Below are the code and all the weights of a small trained network. Each question names an input and a class and asks about switching units off, where a switched-off unit gives its printed mean instead of its output.

import numpy as np


def w(rows, s, z=0):
    codes = np.array(rows[::2]) - 128.0
    scale = np.full(codes.shape[1], s)
    scale[-1] = z or s
    return codes * scale


def norm(h):
    return h / np.sqrt((h * h).mean(-1, keepdims=True) + 1e-5)


def f(y):
    return np.maximum(y, 0)


def log_softmax(a):
    a = a - a.max(-1, keepdims=True)
    return a - np.log(np.exp(a).sum(-1, keepdims=True))


def net(x, mask):
    res = np.array(x, float).reshape(1, 3) / 4 @ E
    u = 0
    for l in range(3):
        y = f(norm(res) @ A[l][:, :-1].T + A[l][:, -1])
        res = res + np.where(mask[u : u + 8], y, B[l][:, -1]) @ B[l][:, :-1]
        u += 8
    return log_softmax(norm(res)[-1] @ U[:, :-1].T + U[:, -1])


A, B = {}, {}
E = w([
[59,2,30,151],'x0',
[51,155,107,73],'x1',
[208,80,117,56],'x2',
],0.002)
A[0] = w([
[179,88,151,241,100],'0.n1',
[54,226,100,212,157],'0.n2',
[152,197,5,117,3],'0.n3',
[95,168,55,93,78],'0.n4',
[2,192,91,55,100],'0.n5',
[50,194,73,210,54],'0.n6',
[61,179,132,76,91],'0.n7',
[108,91,40,171,32],'0.n8',
],0.0051,0.0042)
B[0] = w([
[63,220,43,190,194],'0.n1',
[229,57,143,2,253],'0.n2',
[215,9,244,31,128],'0.n3',
[75,249,138,218,152],'0.n4',
[92,125,88,235,230],'0.n5',
[238,118,131,33,184],'0.n6',
[89,139,71,224,172],'0.n7',
[162,79,242,149,169],'0.n8',
],0.0046,0.0031)
A[1] = w([
[92,152,18,75,179],'1.n1',
[59,228,124,68,57],'1.n2',
[88,159,97,57,107],'1.n3',
[2,193,148,93,3],'1.n4',
[145,195,75,245,90],'1.n5',
[165,179,66,206,98],'1.n6',
[73,218,228,84,190],'1.n7',
[104,186,221,195,163],'1.n8',
],0.0054,0.0038)
B[1] = w([
[192,216,188,183,252],'1.n1',
[199,35,95,157,145],'1.n2',
[254,187,110,87,144],'1.n3',
[203,235,233,197,132],'1.n4',
[38,206,97,237,229],'1.n5',
[107,232,144,196,211],'1.n6',
[133,4,85,210,211],'1.n7',
[69,115,86,244,199],'1.n8',
],0.0048,0.0029)
A[2] = w([
[160,135,223,141,159],'2.n1',
[45,60,109,137,180],'2.n2',
[88,53,187,186,85],'2.n3',
[146,77,191,169,2],'2.n4',
[69,186,255,82,9],'2.n5',
[202,139,99,93,224],'2.n6',
[63,73,220,108,237],'2.n7',
[135,138,201,118,10],'2.n8',
],0.0067,0.0022)
B[2] = w([
[83,35,100,90,182],'2.n1',
[206,102,71,187,201],'2.n2',
[164,65,13,104,212],'2.n3',
[205,73,29,190,167],'2.n4',
[232,181,33,203,128],'2.n5',
[154,89,213,70,252],'2.n6',
[219,65,32,254,154],'2.n7',
[103,118,162,170,128],'2.n8',
],0.0057,0.0034)
U = w([
[214,64,54,207,253],'0',
[239,66,180,71,251],'1',
[109,189,89,245,248],'2',
[105,155,176,147,169],'3',
[71,200,189,31,3],'4',
[52,214,191,69,3],'5',
[59,223,197,41,3],'6',
[3,200,209,50,3],'7',
],0.0071,0.0042)

Each question gives the input, the list of numbers given to net, and the class t.
The units are the neurons (one row each of A and B). Each row of codes is followed by its name. A weight is (code - 128) times the scale printed after its matrix; where a second scale follows, it is the last column's (A, B and U).
mask holds one flag per neuron, layer by layer. A switched-off neuron (its flag False) gives its mean, the last column of its row in B, instead of its output. The means were averaged over made-up inputs and are rounded, as every weight is.
A unit's drop is (log p(t) with every unit on - log p(t) with that unit switched off) / (log p(t) with every unit on - log p(t) with every unit switched off).
most important unit: the unit with the biggest drop
k most important neurons: the k neurons with the biggest drops, biggest first
k most important neurons of layer l: the k neurons of layer l with the biggest drops, biggest first
input [-1,-2,3], class 3: most important unit	2.n3
input [2,-4,-4], class 1: 2 most important neurons of layer 0	0.n2, 0.n6
input [1,-4,-4], class 1: 3 most important neurons	0.n2, 0.n6, 0.n5
input [-3,-5,4], class 2: 3 most important neurons	0.n2, 0.n6, 0.n1
input [3,-7,-8], class 1: 2 most important neurons	0.n2, 0.n6
input [-8,6,-3], class 0: 2 most important neurons of layer 0	0.n2, 0.n1
input [7,4,8], class 1: 2 most important neurons	0.n5, 1.n1
input [-3,-8,3], class 2: 2 most important neurons of layer 0	0.n2, 0.n1
input [0,8,7], class 2: 2 most important neurons	0.n2, 0.n5
input [4,-7,6], class 2: 3 most important neurons	0.n2, 0.n1, 0.n6
input [3,7,8], class 1: 2 most important neurons of layer 2	2.n6, 2.n1
input [3,-5,2], class 2: 2 most important neurons	0.n1, 0.n2
input [-7,3,-6], class 0: 3 most important neurons	1.n7, 0.n2, 0.n7
input [-2,4,-5], class 1: 2 most important neurons	0.n2, 0.n6
input [-2,8,7], class 2: 2 most important neurons of layer 0	0.n2, 0.n5
input [2,-5,-2], class 2: most important unit	0.n1
input [-8,3,-4], class 0: 2 most important neurons	1.n7, 0.n2
input [4,2,-5], class 1: 2 most important neurons of layer 1	1.n7, 1.n8
input [1,-1,1], class 3: 3 most important neurons of layer 0	0.n2, 0.n1, 0.n5
input [2,1,-4], class 1: most important unit	0.n6
